Below is a small trained network, with its code and all its weights. Each question gives an input and a target symbol and asks what happens when units are switched off, that is, made to give their printed mean instead of their output.

import numpy as np


def w(rows, s, z=0):
    codes = np.array(rows[::2]) - 128.0
    scale = np.full(codes.shape[1], s)
    scale[-1] = z or s
    return codes * scale


def softmax(a):
    e = np.exp(a - a.max(-1, keepdims=True))
    return e / e.sum(-1, keepdims=True)


def log_softmax(a):
    a = a - a.max(-1, keepdims=True)
    return a - np.log(np.exp(a).sum(-1, keepdims=True))


def net(x, mask):
    ids = ['ΓΛΞΦΩαβεζημστ'.index(c) for c in x.split()]
    T = len(ids)
    res = E[ids] + P[:T]
    u = 0
    for l in range(2):
        r = res
        for j in range(3):
            rows = slice(3 * j, 3 * j + 3)
            q, k, v = (r @ M[l][rows].T for M in (Q, K, V))
            z = softmax(np.where(np.tri(T) > 0, q @ k.T / 3**0.5, -1e9)) @ v
            o = O[l][rows]
            res = res + np.where(mask[u + j], z, o[:, -1]) @ o[:, :-1]
        u += 3
    return log_softmax(res[-1] @ U[:, :-1].T + U[:, -1])


Q, K, V, O = {}, {}, {}, {}
E = w([
[74,126,115,112,92,107,110,126],'Γ',
[137,123,82,125,73,100,56,144],'Λ',
[151,85,114,109,119,171,220,105],'Ξ',
[97,141,94,127,121,116,109,85],'Φ',
[112,151,131,57,43,133,116,136],'Ω',
[175,81,84,70,105,125,127,104],'α',
[160,104,218,7,68,225,74,121],'β',
[161,69,102,61,74,93,162,129],'ε',
[116,48,80,114,37,136,225,108],'ζ',
[157,139,80,72,90,130,164,102],'η',
[95,140,138,119,90,151,180,145],'μ',
[73,144,103,173,54,129,105,143],'σ',
[80,184,114,155,106,157,146,113],'τ',
],0.019)
P = w([
[71,21,1,44,175,152,205,154],'0',
[147,184,63,140,88,202,148,66],'1',
[128,191,84,154,102,174,119,58],'2',
[147,171,100,173,89,188,115,70],'3',
[148,181,113,190,107,157,87,59],'4',
[141,173,132,223,100,150,69,66],'5',
[161,172,141,234,91,136,74,66],'6',
[189,172,149,236,82,124,51,73],'7',
],0.0082)
Q[0] = w([
[103,99,137,192,65,170,75,61],'0.h0',
[168,109,131,116,173,140,98,145],'0.h0',
[135,134,64,132,59,173,125,95],'0.h0',
[181,172,100,105,89,107,192,93],'0.h1',
[171,80,141,192,189,179,220,162],'0.h1',
[109,142,23,118,2,145,130,4],'0.h1',
[63,95,181,128,104,108,220,212],'0.h2',
[127,114,66,115,99,136,64,107],'0.h2',
[71,154,128,201,152,111,79,201],'0.h2',
],0.0078)
K[0] = w([
[81,70,132,18,132,171,140,170],'0.h0',
[82,122,169,141,111,133,201,91],'0.h0',
[62,61,91,67,233,48,61,178],'0.h0',
[169,151,91,89,125,170,41,186],'0.h1',
[117,135,108,180,117,126,109,108],'0.h1',
[58,11,227,12,154,170,95,227],'0.h1',
[185,142,112,131,92,138,254,106],'0.h2',
[94,139,106,174,157,113,173,217],'0.h2',
[147,193,100,171,140,83,103,60],'0.h2',
],0.0081)
V[0] = w([
[246,211,138,77,74,95,183,174],'0.h0',
[90,198,83,157,113,107,215,84],'0.h0',
[105,92,48,73,184,51,102,169],'0.h0',
[104,101,191,76,133,122,201,156],'0.h1',
[60,180,92,44,28,100,96,125],'0.h1',
[195,141,92,110,60,139,107,108],'0.h1',
[123,64,146,110,20,151,161,174],'0.h2',
[162,131,88,226,174,87,170,190],'0.h2',
[1,166,141,106,138,134,89,197],'0.h2',
],0.0072)
O[0] = w([
[184,131,54,129,76,184,153,237,136],'0.h0',
[62,117,114,163,244,204,156,168,120],'0.h0',
[92,155,163,78,188,52,204,153,190],'0.h0',
[172,170,187,186,73,163,252,124,195],'0.h1',
[3,143,144,177,94,121,147,220,254],'0.h1',
[61,189,81,110,104,58,64,146,214],'0.h1',
[150,157,132,216,200,54,9,167,230],'0.h2',
[153,96,129,121,195,103,135,151,4],'0.h2',
[139,2,219,151,98,146,111,178,120],'0.h2',
],0.0079,0.0091)
Q[1] = w([
[79,65,142,119,123,45,127,169],'1.h0',
[76,187,111,158,82,116,152,130],'1.h0',
[63,148,132,132,109,135,107,159],'1.h0',
[51,194,119,123,40,44,89,202],'1.h1',
[43,175,139,165,106,150,91,249],'1.h1',
[152,113,63,133,156,169,90,71],'1.h1',
[106,119,124,128,192,155,102,129],'1.h2',
[159,100,118,170,89,123,113,126],'1.h2',
[117,117,110,71,134,91,107,133],'1.h2',
],0.012)
K[1] = w([
[49,122,100,119,114,50,82,103],'1.h0',
[90,44,92,107,182,83,192,168],'1.h0',
[66,69,145,93,144,185,102,156],'1.h0',
[72,60,164,19,150,228,111,195],'1.h1',
[162,141,202,1,192,223,108,123],'1.h1',
[178,170,175,252,106,153,201,87],'1.h1',
[62,132,124,136,204,104,187,166],'1.h2',
[126,201,214,120,117,108,131,68],'1.h2',
[189,72,92,137,89,116,113,182],'1.h2',
],0.0081)
V[1] = w([
[164,64,214,159,156,82,129,164],'1.h0',
[161,157,167,60,157,152,201,151],'1.h0',
[162,253,95,115,68,119,229,249],'1.h0',
[91,123,188,50,124,55,81,128],'1.h1',
[207,189,188,161,51,143,73,157],'1.h1',
[76,104,224,77,101,254,151,136],'1.h1',
[120,141,99,185,189,123,209,99],'1.h2',
[105,112,55,24,78,77,179,175],'1.h2',
[105,47,84,147,157,128,113,225],'1.h2',
],0.0082)
O[1] = w([
[173,178,183,204,96,86,235,184,98],'1.h0',
[181,45,195,74,82,90,115,76,133],'1.h0',
[132,68,201,132,101,108,35,159,252],'1.h0',
[63,158,183,69,168,139,197,128,195],'1.h1',
[64,159,78,104,40,73,131,233,194],'1.h1',
[98,104,88,188,96,150,199,78,220],'1.h1',
[144,88,38,122,70,2,122,172,69],'1.h2',
[102,31,118,112,115,136,139,146,162],'1.h2',
[138,80,98,209,87,183,235,176,102],'1.h2',
],0.0076,0.017)
U = w([
[84,171,137,106,254,169,131,175,99],'Γ',
[101,162,76,182,157,84,113,146,189],'Λ',
[140,145,216,140,160,73,153,146,95],'Ξ',
[135,123,68,186,116,236,133,60,148],'Φ',
[165,152,120,139,105,118,135,57,252],'Ω',
[88,90,110,167,174,199,80,93,53],'α',
[82,124,92,129,80,149,176,166,74],'β',
[92,149,139,91,203,107,118,85,85],'ε',
[127,165,99,189,201,205,125,171,183],'ζ',
[121,140,207,166,151,116,189,79,80],'η',
[188,133,168,196,71,146,174,105,147],'μ',
[124,198,150,156,166,145,99,97,125],'σ',
[83,139,117,128,183,153,137,29,84],'τ',
],0.0058,0.0036)

Each question gives the input, a string of symbols that net reads in full, and the target symbol t.
The units are the heads (3 rows each of Q, K, V and O). Each row of codes is followed by its name. A weight is (code - 128) times the scale printed after its matrix; where a second scale follows, it is the last column's (O and U).
mask holds one flag per head, layer by layer. A switched-off head (its flag False) gives its mean, the last column of its rows in O, instead of its output. The means were averaged over made-up inputs and are rounded, as every weight is.
A unit's drop is (log p(t) with every unit on - log p(t) with that unit switched off) / (log p(t) with every unit on - log p(t) with every unit switched off).
The circuit of an input: a set's keep is (log p(t) with only the set's units on - log p(t) with every unit switched off) / (log p(t) with every unit on - log p(t) with every unit switched off). Starting from all 6 units, units are removed one at a time, each time the one whose removal leaves the highest keep (on an exact tie, the one counted first), for as long as the keep stays at least 0.8.
units of the circuit, in order: the units of the circuit, biggest drop first
most important unit: the unit with the biggest drop
which heads matter: for each layer, one digit per head in row order, 1 if its drop is at least 0.15 and else 0, layers parted by /
input Λ ζ τ Γ Γ, target Γ: units of the circuit, in order -> 1.h1; 0.h1; 1.h0
input β Γ Ω ζ β τ ε, target σ: units of the circuit, in order -> 1.h2; 0.h0
input Λ β β, target Γ: units of the circuit, in order -> 1.h2; 0.h0; 0.h1; 1.h0
input Λ τ η τ Λ ε, target Γ: units of the circuit, in order -> 1.h1; 0.h1; 1.h0
input η Λ η, target α: which heads matter -> 100 / 110
input α ζ β τ, target β: which heads matter -> 110 / 011
input Ξ Λ η η Λ η, target Ω: units of the circuit, in order -> 0.h1; 1.h0; 1.h2
input μ σ Λ η η Ω Λ, target μ: units of the circuit, in order -> 0.h1; 1.h0; 0.h2
input β Γ τ, target β: units of the circuit, in order -> 1.h1; 0.h0
input β μ ζ η β, target σ: units of the circuit, in order -> 1.h2; 0.h0; 0.h2
input Γ τ Λ σ Φ Γ, target η: units of the circuit, in order -> 1.h1; 0.h0; 0.h2; 1.h0
input ε τ η ε η, target Ξ: units of the circuit, in order -> 0.h0; 1.h1; 1.h0; 0.h1
input η Γ ε τ Φ ε ε, target α: units of the circuit, in order -> 1.h1; 1.h0; 0.h0
input η σ β Ξ β σ, target α: units of the circuit, in order -> 1.h0; 0.h2
input ε Γ η η τ τ σ, target Ξ: which heads matter -> 100 / 110
input β η β τ β β α ε, target σ: units of the circuit, in order -> 1.h2; 0.h2
input η Φ μ μ β ε β, target α: units of the circuit, in order -> 1.h0; 0.h0
input Φ Λ Λ η α, target τ: which heads matter -> 101 / 110
input ζ Γ Ξ, target Λ: which heads matter -> 001 / 001
input Φ ζ Λ σ μ σ, target τ: most important unit -> 1.h1
input η η α η β, target β: which heads matter -> 100 / 011
input η ζ μ, target α: most important unit -> 1.h1
input Λ σ ε σ ε, target Γ: most important unit -> 1.h1
input β β τ Ξ α, target σ: which heads matter -> 101 / 001
input Γ η β τ α, target β: which heads matter -> 011 / 111
input η μ μ β α β, target α: which heads matter -> 101 / 101
input τ η μ ε Λ ε η σ, target Φ: most important unit -> 1.h1
input μ Ξ η β α μ Λ, target β: which heads matter -> 001 / 010
